a =
[[131 132 127 120 117 142 123 135 146 149 141 126 113]
 [131 133 128 121 117 142 119 129 140 148 147 138 124]
 [131 132 126 119 118 142 126 139 148 146 133 117 109]
 [131 128 117 130 148 142 137 112 114 134 135 123 130]
 [131 122 125 149 120 142 113 137 125 133 138 108 126]]
Indices start at 1.
(1, 1) => 131
(5, 13) => 126
(5, 3) => 125
(2, 1) => 131
(3, 10) => 146
(5, 7) => 113
(4, 8) => 112
(4, 2) => 128
(3, 3) => 126
(4, 3) => 117
(5, 8) => 137
(5, 10) => 133
(5, 11) => 138
(2, 13) => 124
(2, 7) => 119
(5, 5) => 120
(3, 12) => 117
(1, 8) => 135
(4, 11) => 135
(1, 4) => 120
(1, 9) => 146
(5, 6) => 142
(3, 13) => 109
(2, 10) => 148

B =
[[118 144 134 142 129 132 130 127 120 129]
 [137 100 129 104 132 119 115 146 118 134]
 [137 132 124 130 132 131 139 122 145 125]]
Indices start at 1.
(1, 1) -> 118
(1, 8) -> 127
(1, 7) -> 130
(3, 8) -> 122
(2, 5) -> 132
(1, 6) -> 132
(3, 4) -> 130
(2, 4) -> 104
(1, 4) -> 142
(3, 9) -> 145

grid =
[[127 124 116 136 138 129 133 136 133 129 140 137 141 140]
 [126 123 118 138 138 130 132 133 133 126 144 134 141 137]
 [129 125 116 134 137 127 133 137 132 131 135 140 140 142]
 [117 119 136 142 130 137 122 115 130 112 155 106 130 106]
 [128 125 116 135 137 128 133 136 133 130 137 138 140 141]
 [118 122 143 135 123 136 119 111 126 113 145 102 121 100]
 [127 123 117 137 138 130 132 134 134 127 142 135 141 138]
 [118 121 141 138 126 136 120 112 127 112 149 103 124 101]
 [117 120 139 140 128 137 121 113 128 112 153 104 127 104]
 [117 118 134 144 132 137 123 116 131 111 158 108 133 109]]
Indices start at 1.
(1, 1)	127
(9, 11)	153
(9, 5)	128
(1, 7)	133
(10, 7)	123
(3, 11)	135
(1, 5)	138
(6, 14)	100
(8, 3)	141
(7, 6)	130
(2, 4)	138
(4, 1)	117
(6, 10)	113
(5, 2)	125
(1, 10)	129
(3, 10)	131
(5, 11)	137
(1, 3)	116
(7, 2)	123
(6, 12)	102
(2, 10)	126
(9, 14)	104
(7, 10)	127
(10, 4)	144
(8, 9)	127
(6, 8)	111
(4, 2)	119
(2, 5)	138
(5, 13)	140
(4, 8)	115
(7, 7)	132

M =
[[130 130 119 118 126 135 119 135 135 135 118 126 114 135 132]
 [121 124 120 119 128 129 120 129 139 128 119 143 135 131 136]
 [133 135 125 124 125 135 122 135 132 135 124 120 107 133 126]
 [125 127 115 114 129 135 114 133 142 134 115 129 120 135 138]
 [129 133 121 119 122 135 121 135 135 135 121 130 120 135 128]
 [136 148 131 127 119 128 129 129 129 127 128 136 125 130 124]
 [119 115 121 122 138 127 121 123 131 125 122 129 134 125 135]
 [132 127 136 135 132 126 136 125 121 127 137 121 127 125 126]
 [134 135 126 124 118 135 125 133 132 134 126 127 116 134 125]
 [122 126 123 123 125 128 125 127 136 126 123 146 137 131 136]
 [119 118 119 120 137 131 119 129 137 128 120 126 128 130 137]]
Rows and columns are counted from 1.
(1, 1)	130
(2, 10)	128
(4, 8)	133
(2, 1)	121
(1, 4)	118
(4, 5)	129
(11, 6)	131
(7, 6)	127
(3, 7)	122
(11, 4)	120
(8, 11)	137
(4, 15)	138
(7, 8)	123
(8, 9)	121
(11, 10)	128
(10, 10)	126
(4, 11)	115
(5, 14)	135
(9, 15)	125
(4, 1)	125
(10, 9)	136
(3, 14)	133
(6, 4)	127
(2, 5)	128
(11, 9)	137
(8, 8)	125
(9, 13)	116
(3, 8)	135
(8, 12)	121
(5, 15)	128
(9, 8)	133
(9, 12)	127
(10, 12)	146
(8, 4)	135
(7, 3)	121
(3, 5)	125

m =
[[124, 119, 135, 133],
 [129, 121, 131, 133],
 [126, 126, 132, 128],
 [124, 142, 126, 121],
 [131, 139, 121, 129],
 [126, 119, 132, 128],
 [127, 138, 123, 125],
 [148, 121, 117, 143],
 [149, 120, 112, 141],
 [141, 113, 123, 139],
 [132, 134, 124, 134],
 [119, 116, 135, 130],
 [119, 114, 140, 135],
 [112, 139, 139, 115],
 [136, 125, 122, 131]]
Rows and columns are counted from 1.
row 1 col 1: 124
row 6 col 2: 119
row 2 col 1: 129
row 13 col 4: 135
row 9 col 4: 141
row 5 col 4: 129
row 2 col 3: 131
row 1 col 4: 133
row 8 col 2: 121
row 5 col 1: 131
row 6 col 3: 132
row 15 col 2: 125
row 8 col 3: 117
row 9 col 3: 112
row 12 col 1: 119
row 6 col 4: 128
row 14 col 2: 139
row 8 col 4: 143
row 5 col 3: 121
row 4 col 3: 126
row 9 col 2: 120
row 12 col 2: 116
row 12 col 3: 135
row 11 col 1: 132
row 3 col 2: 126
row 11 col 2: 134

A =
[[102 131 129 150 146]
 [136 141 138 129 133]
 [147 123 121 114 117]
 [104 130 124 151 148]
 [122 125 131 128 126]
 [127 130 137 127 126]
 [134 132 123 131 134]
 [121 126 127 133 131]
 [125 124 124 129 128]
 [109 134 126 149 148]
 [132 123 120 125 126]
 [123 126 135 127 124]]
Indices start at 1.
(1, 1) = 102
(12, 4) = 127
(9, 1) = 125
(7, 5) = 134
(10, 3) = 126
(7, 3) = 123
(3, 3) = 121
(5, 1) = 122
(8, 5) = 131
(4, 2) = 130
(12, 1) = 123
(3, 4) = 114
(5, 2) = 125
(8, 4) = 133
(8, 1) = 121
(11, 1) = 132
(9, 5) = 128
(11, 5) = 126
(6, 2) = 130
(4, 3) = 124
(2, 1) = 136
(3, 5) = 117
(2, 5) = 133
(7, 2) = 132

arr =
[[149 108 121 153 122]
 [141 114 116 150 128]
 [120 147 119 122 138]
 [122 131 139 115 125]]
Rows and columns are counted from 1.
(1, 1) = 149
(2, 4) = 150
(2, 3) = 116
(1, 3) = 121
(1, 5) = 122
(4, 3) = 139
(3, 3) = 119
(1, 4) = 153
